Here is a tiny trained network, its code and every weight. The questions are about switching its units off for an input and a class, where a switched-off unit gives its printed mean instead of its output.

import numpy as np


def w(rows, s, z=0):
    codes = np.array(rows[::2]) - 128.0
    scale = np.full(codes.shape[1], s)
    scale[-1] = z or s
    return codes * scale


def norm(h):
    return h / np.sqrt((h * h).mean(-1, keepdims=True) + 1e-5)


def f(y):
    return y / 2 * (1 + np.tanh(0.7978845608 * (y + 0.044715 * y**3)))


def log_softmax(a):
    a = a - a.max(-1, keepdims=True)
    return a - np.log(np.exp(a).sum(-1, keepdims=True))


def net(x, mask):
    res = np.array(x, float).reshape(1, 8) / 4 @ E
    u = 0
    for l in range(3):
        y = f(norm(res) @ A[l][:, :-1].T + A[l][:, -1])
        res = res + np.where(mask[u : u + 13], y, B[l][:, -1]) @ B[l][:, :-1]
        u += 13
    return log_softmax(norm(res)[-1] @ U[:, :-1].T + U[:, -1])


A, B = {}, {}
E = w([
[136,113,13,75,62,109],'x0',
[136,129,125,136,131,126],'x1',
[128,127,129,129,127,128],'x2',
[137,128,126,133,130,127],'x3',
[135,129,126,136,131,127],'x4',
[61,82,127,167,146,9],'x5',
[102,254,132,146,100,72],'x6',
[125,128,127,126,128,129],'x7',
],0.0048)
A[0] = w([
[94,119,123,52,127,90,176],'0.n1',
[123,152,133,112,138,99,34],'0.n2',
[129,159,137,130,102,134,18],'0.n3',
[125,109,122,145,97,232,56],'0.n4',
[155,155,64,113,30,140,183],'0.n5',
[134,82,141,134,171,65,158],'0.n6',
[108,156,121,119,162,67,135],'0.n7',
[121,246,124,96,154,68,250],'0.n8',
[136,107,55,101,139,59,99],'0.n9',
[159,97,181,177,119,94,139],'0.n10',
[143,101,162,131,159,102,185],'0.n11',
[119,254,110,98,127,84,233],'0.n12',
[71,120,153,120,104,141,146],'0.n13',
],0.0083,0.0016)
B[0] = w([
[165,121,117,210,126,129,154],'0.n1',
[132,152,125,127,148,40,129],'0.n2',
[135,253,160,128,108,154,129],'0.n3',
[243,126,152,200,190,127,167],'0.n4',
[53,157,71,138,161,189,219],'0.n5',
[91,106,177,131,187,117,163],'0.n6',
[119,118,155,181,127,40,168],'0.n7',
[127,174,143,134,114,89,249],'0.n8',
[127,72,152,199,19,146,183],'0.n9',
[61,145,123,131,141,150,150],'0.n10',
[39,124,106,165,115,121,147],'0.n11',
[142,173,50,129,183,98,254],'0.n12',
[143,92,111,178,189,136,132],'0.n13',
],0.0056,0.0062)
A[1] = w([
[107,176,107,86,25,50,61],'1.n1',
[146,71,143,115,135,215,161],'1.n2',
[98,113,74,145,59,119,96],'1.n3',
[94,127,166,155,190,140,157],'1.n4',
[162,130,119,176,60,142,142],'1.n5',
[119,254,127,149,80,114,199],'1.n6',
[76,57,131,170,86,81,153],'1.n7',
[131,208,151,153,214,148,253],'1.n8',
[150,113,165,138,198,84,85],'1.n9',
[107,62,137,219,151,203,127],'1.n10',
[167,141,81,86,81,199,189],'1.n11',
[169,146,166,139,163,109,76],'1.n12',
[103,212,104,119,101,180,101],'1.n13',
],0.0098,0.0033)
B[1] = w([
[177,63,95,211,213,157,176],'1.n1',
[113,220,135,251,79,134,193],'1.n2',
[241,124,176,118,109,108,164],'1.n3',
[117,202,110,57,148,107,170],'1.n4',
[67,97,150,122,225,153,150],'1.n5',
[223,63,145,96,164,103,255],'1.n6',
[118,22,172,122,168,119,197],'1.n7',
[76,57,154,79,43,153,252],'1.n8',
[97,183,175,49,154,136,152],'1.n9',
[156,130,111,159,107,242,202],'1.n10',
[21,187,75,127,188,88,194],'1.n11',
[114,121,218,95,101,108,139],'1.n12',
[180,107,90,4,82,115,179],'1.n13',
],0.0046,0.008)
A[2] = w([
[128,94,136,168,102,61,254],'2.n1',
[198,188,111,83,162,52,112],'2.n2',
[90,114,186,175,192,82,186],'2.n3',
[150,159,137,190,97,210,118],'2.n4',
[48,116,135,237,180,115,86],'2.n5',
[84,164,131,149,82,101,81],'2.n6',
[143,95,168,154,173,68,139],'2.n7',
[105,59,81,93,2,139,180],'2.n8',
[143,94,119,211,232,156,124],'2.n9',
[90,180,166,6,129,129,207],'2.n10',
[218,169,191,112,170,166,127],'2.n11',
[181,158,152,94,112,145,101],'2.n12',
[125,77,110,150,127,62,72],'2.n13',
],0.0092,0.0029)
B[2] = w([
[158,167,179,169,156,212,229],'2.n1',
[74,64,162,96,130,169,255],'2.n2',
[137,195,120,95,142,161,240],'2.n3',
[97,179,152,154,97,103,223],'2.n4',
[168,79,62,40,126,134,240],'2.n5',
[163,170,191,157,95,141,117],'2.n6',
[85,188,97,153,138,137,211],'2.n7',
[152,174,236,125,162,149,177],'2.n8',
[113,132,133,67,140,48,237],'2.n9',
[194,100,102,195,109,60,241],'2.n10',
[100,66,174,49,61,80,177],'2.n11',
[126,58,204,132,89,81,150],'2.n12',
[175,131,137,189,1,124,183],'2.n13',
],0.007,0.0048)
U = w([
[55,173,248,137,17,198,159],'0',
[167,38,213,53,52,44,139],'1',
[20,66,132,39,229,175,6],'2',
[79,225,203,144,192,59,234],'3',
[65,197,38,204,91,228,29],'4',
[178,102,16,28,136,116,175],'5',
[145,2,196,199,134,217,184],'6',
[217,116,69,247,141,58,49],'7',
],0.017,0.0012)

Each question gives the input, the list of numbers given to net, and the class t.
The units are the neurons (one row each of A and B). Each row of codes is followed by its name. A weight is (code - 128) times the scale printed after its matrix; where a second scale follows, it is the last column's (A, B and U).
mask holds one flag per neuron, layer by layer. A switched-off neuron (its flag False) gives its mean, the last column of its row in B, instead of its output. The means were averaged over made-up inputs and are rounded, as every weight is.
A unit's drop is (log p(t) with every unit on - log p(t) with that unit switched off) / (log p(t) with every unit on - log p(t) with every unit switched off).
The circuit of an input: a set's keep is (log p(t) with only the set's units on - log p(t) with every unit switched off) / (log p(t) with every unit on - log p(t) with every unit switched off). Starting from the 12 units with the biggest drops (on a tie, the unit counted first), units are removed one at a time, each time the one whose removal leaves the highest keep (on an exact tie, the one counted first), for as long as the keep stays at least 0.8.
circuit, biggest first: the units of the circuit, biggest drop first
most important unit: the unit with the biggest drop
top k neurons: the k neurons with the biggest drops, biggest first
top k neurons in layer l: the k neurons of layer l with the biggest drops, biggest first
drop of u: that unit's drop, to one decimal
input [7,0,-5,1,-3,6,2,6], class 7: most important unit -> 1.n8
input [-3,-6,-1,2,-8,-7,-7,-2], class 0: circuit, biggest first -> [1.n2 2.n4]
input [2,-2,3,0,5,-7,-7,3], class 4: circuit, biggest first -> [1.n2 1.n11]
input [2,-4,2,-1,2,6,2,7], class 7: top 2 neurons in layer 2 -> [2.n13 2.n5]
input [2,0,-8,7,0,8,1,-8], class 7: top 3 neurons -> [1.n8 0.n9 2.n2]
input [-5,6,1,2,6,-1,0,-1], class 0: top 3 neurons -> [0.n12 0.n8 1.n6]
input [-1,-1,4,-8,2,-3,-7,4], class 0: top 2 neurons -> [0.n4 1.n2]
input [-3,-2,-3,3,-1,6,0,5], class 2: top 2 neurons in layer 2 -> [2.n5 2.n4]
input [1,4,-5,7,-1,-8,-5,-5], class 4: top 4 neurons in layer 1 -> [1.n6 1.n11 1.n2 1.n3]
input [2,-3,1,-4,4,-3,6,5], class 5: top 2 neurons -> [0.n12 0.n5]
input [0,8,-6,-5,2,3,1,-1], class 3: top 2 neurons -> [0.n6 2.n3]
input [1,-5,-4,4,-4,3,7,-5], class 7: top 3 neurons in layer 2 -> [2.n13 2.n8 2.n4]
input [-2,5,-5,-8,1,-8,-7,5], class 0: top 2 neurons -> [0.n4 1.n2]
input [1,-5,8,-6,-2,3,7,-3], class 7: top 2 neurons -> [2.n13 1.n1]
input [2,-2,-7,1,5,-3,0,4], class 4: most important unit -> 0.n8
input [-3,1,-5,-5,-1,0,-6,1], class 0: top 2 neurons in layer 1 -> [1.n10 1.n2]
input [2,-2,-4,-2,2,-3,0,-6], class 4: top 2 neurons in layer 0 -> [0.n8 0.n4]
input [0,1,-1,7,-4,-8,7,-5], class 1: top 2 neurons -> [1.n6 2.n12]
input [3,5,-8,-1,8,7,-2,7], class 6: drop of 0.n9 -> 0.2
input [-1,-1,-5,-3,-3,-6,-4,2], class 0: most important unit -> 0.n4
input [4,0,-5,-5,3,2,8,5], class 7: drop of 1.n6 -> 0.1
